Below is a small trained network, with its code and all its weights. Each question gives an input and a class and asks what happens when units are switched off, that is, made to give their printed mean instead of their output.

import numpy as np


def w(rows, s, z=0):
    codes = np.array(rows[::2]) - 128.0
    scale = np.full(codes.shape[1], s)
    scale[-1] = z or s
    return codes * scale


def norm(h):
    return h / np.sqrt((h * h).mean(-1, keepdims=True) + 1e-5)


def f(y):
    return np.maximum(y, 0)


def log_softmax(a):
    a = a - a.max(-1, keepdims=True)
    return a - np.log(np.exp(a).sum(-1, keepdims=True))


def net(x, mask):
    res = np.array(x, float).reshape(1, 5) / 4 @ E
    u = 0
    for l in range(2):
        y = f(norm(res) @ A[l][:, :-1].T + A[l][:, -1])
        res = res + np.where(mask[u : u + 11], y, B[l][:, -1]) @ B[l][:, :-1]
        u += 11
    return log_softmax(norm(res)[-1] @ U[:, :-1].T + U[:, -1])


A, B = {}, {}
E = w([
[114,77,137,158,3,212,196],'x0',
[98,95,35,63,140,139,205],'x1',
[179,126,67,107,137,210,50],'x2',
[166,152,193,161,210,177,141],'x3',
[82,22,65,241,47,197,73],'x4',
],0.0044)
A[0] = w([
[136,127,154,138,206,189,148,108],'L0N0',
[51,99,77,164,163,51,68,110],'L0N1',
[207,205,159,176,181,64,183,168],'L0N2',
[2,73,92,52,158,49,228,66],'L0N3',
[41,127,85,119,134,78,62,3],'L0N4',
[123,151,118,35,93,138,164,15],'L0N5',
[156,147,175,123,216,137,139,102],'L0N6',
[153,135,98,100,198,200,4,186],'L0N7',
[168,223,165,160,34,165,197,164],'L0N8',
[122,87,98,112,117,95,105,23],'L0N9',
[161,61,67,221,38,69,140,218],'L0N10',
],0.0063,0.0031)
B[0] = w([
[144,225,224,47,217,131,85,178],'L0N0',
[175,167,125,51,191,179,58,182],'L0N1',
[79,177,114,92,215,165,43,253],'L0N2',
[82,183,46,152,186,253,142,214],'L0N3',
[173,196,193,68,203,142,92,151],'L0N4',
[66,127,98,115,64,212,204,159],'L0N5',
[140,159,214,80,171,130,73,209],'L0N6',
[115,149,37,56,13,149,215,252],'L0N7',
[146,198,191,43,159,37,41,201],'L0N8',
[87,214,216,81,189,102,62,137],'L0N9',
[87,91,146,117,171,156,20,216],'L0N10',
],0.0057,0.0056)
A[1] = w([
[145,143,115,17,62,140,67,160],'L1N0',
[221,92,168,146,131,98,189,95],'L1N1',
[64,84,106,125,73,42,96,68],'L1N2',
[110,135,180,115,68,86,123,47],'L1N3',
[95,95,95,23,125,94,113,149],'L1N4',
[93,39,87,133,212,53,170,4],'L1N5',
[171,89,113,108,88,53,173,4],'L1N6',
[164,144,144,131,87,47,165,62],'L1N7',
[96,151,153,139,171,153,133,108],'L1N8',
[80,105,145,197,195,113,125,127],'L1N9',
[193,52,125,219,136,3,253,74],'L1N10',
],0.006,0.0041)
B[1] = w([
[160,197,166,155,149,87,217,254],'L1N0',
[150,217,101,74,218,204,39,128],'L1N1',
[30,183,167,18,215,13,45,134],'L1N2',
[44,155,225,23,194,154,26,132],'L1N3',
[168,174,112,146,162,143,186,204],'L1N4',
[56,215,184,20,57,194,77,128],'L1N5',
[63,200,207,89,205,184,66,128],'L1N6',
[186,166,116,93,173,137,137,129],'L1N7',
[153,116,118,106,115,169,145,166],'L1N8',
[71,109,97,173,94,181,138,145],'L1N9',
[2,231,211,45,242,213,75,128],'L1N10',
],0.0058,0.0071)
U = w([
[171,221,214,51,207,132,58,252],'0',
[73,76,31,175,81,253,71,201],'1',
[188,215,78,59,86,177,183,195],'2',
[196,35,75,190,118,90,149,4],'3',
[77,66,169,217,23,150,65,21],'4',
[175,41,88,170,64,64,151,4],'5',
],0.0073,0.0041)

Each question gives the input, the list of numbers given to net, and the class t.
The units are the neurons (one row each of A and B). Each row of codes is followed by its name. A weight is (code - 128) times the scale printed after its matrix; where a second scale follows, it is the last column's (A, B and U).
mask holds one flag per neuron, layer by layer. A switched-off neuron (its flag False) gives its mean, the last column of its row in B, instead of its output. The means were averaged over made-up inputs and are rounded, as every weight is.
A unit's drop is (log p(t) with every unit on - log p(t) with that unit switched off) / (log p(t) with every unit on - log p(t) with every unit switched off).
The circuit of an input: a set's keep is (log p(t) with only the set's units on - log p(t) with every unit switched off) / (log p(t) with every unit on - log p(t) with every unit switched off). Starting from the 12 units with the biggest drops (on a tie, the unit counted first), units are removed one at a time, each time the one whose removal leaves the highest keep (on an exact tie, the one counted first), for as long as the keep stays at least 0.8.
circuit, biggest first: the units of the circuit, biggest drop first
k most important neurons of layer l: the k neurons of layer l with the biggest drops, biggest first
drop when u is switched off: that unit's drop, to one decimal
input [-5,-1,6,6,3], class 2: circuit, biggest first	[L0N7]
input [-7,-1,2,7,4], class 2: 3 most important neurons of layer 0	[L0N7 L0N10 L0N8]
input [-5,-7,2,0,7], class 1: 4 most important neurons of layer 0	[L0N8 L0N0 L0N6 L0N10]
input [8,0,-6,-4,-2], class 0: 2 most important neurons of layer 1	[L1N3 L1N2]
input [-7,4,5,-1,8], class 2: circuit, biggest first	[L0N7 L1N0]
input [-8,0,6,7,8], class 2: circuit, biggest first	[L0N7 L0N2]
input [-3,-6,5,-2,3], class 2: circuit, biggest first	[L0N7 L0N2]
input [1,7,4,-4,-1], class 1: 2 most important neurons of layer 0	[L0N3 L0N8]
input [-7,8,-7,-4,1], class 1: 2 most important neurons of layer 0	[L0N3 L0N8]
input [-1,4,0,-2,-2], class 1: drop when L0N7 is switched off	0.1
input [3,0,-5,-4,0], class 1: drop when L0N3 is switched off	1.3
input [-6,3,7,-7,-8], class 2: drop when L0N7 is switched off	0.2
input [2,8,-7,-1,2], class 1: drop when L0N3 is switched off	0.2
input [5,5,-2,-3,1], class 1: most important neuron of layer 0	[L0N3]
input [-7,0,2,4,6], class 2: 3 most important neurons of layer 0	[L0N7 L0N2 L0N8]
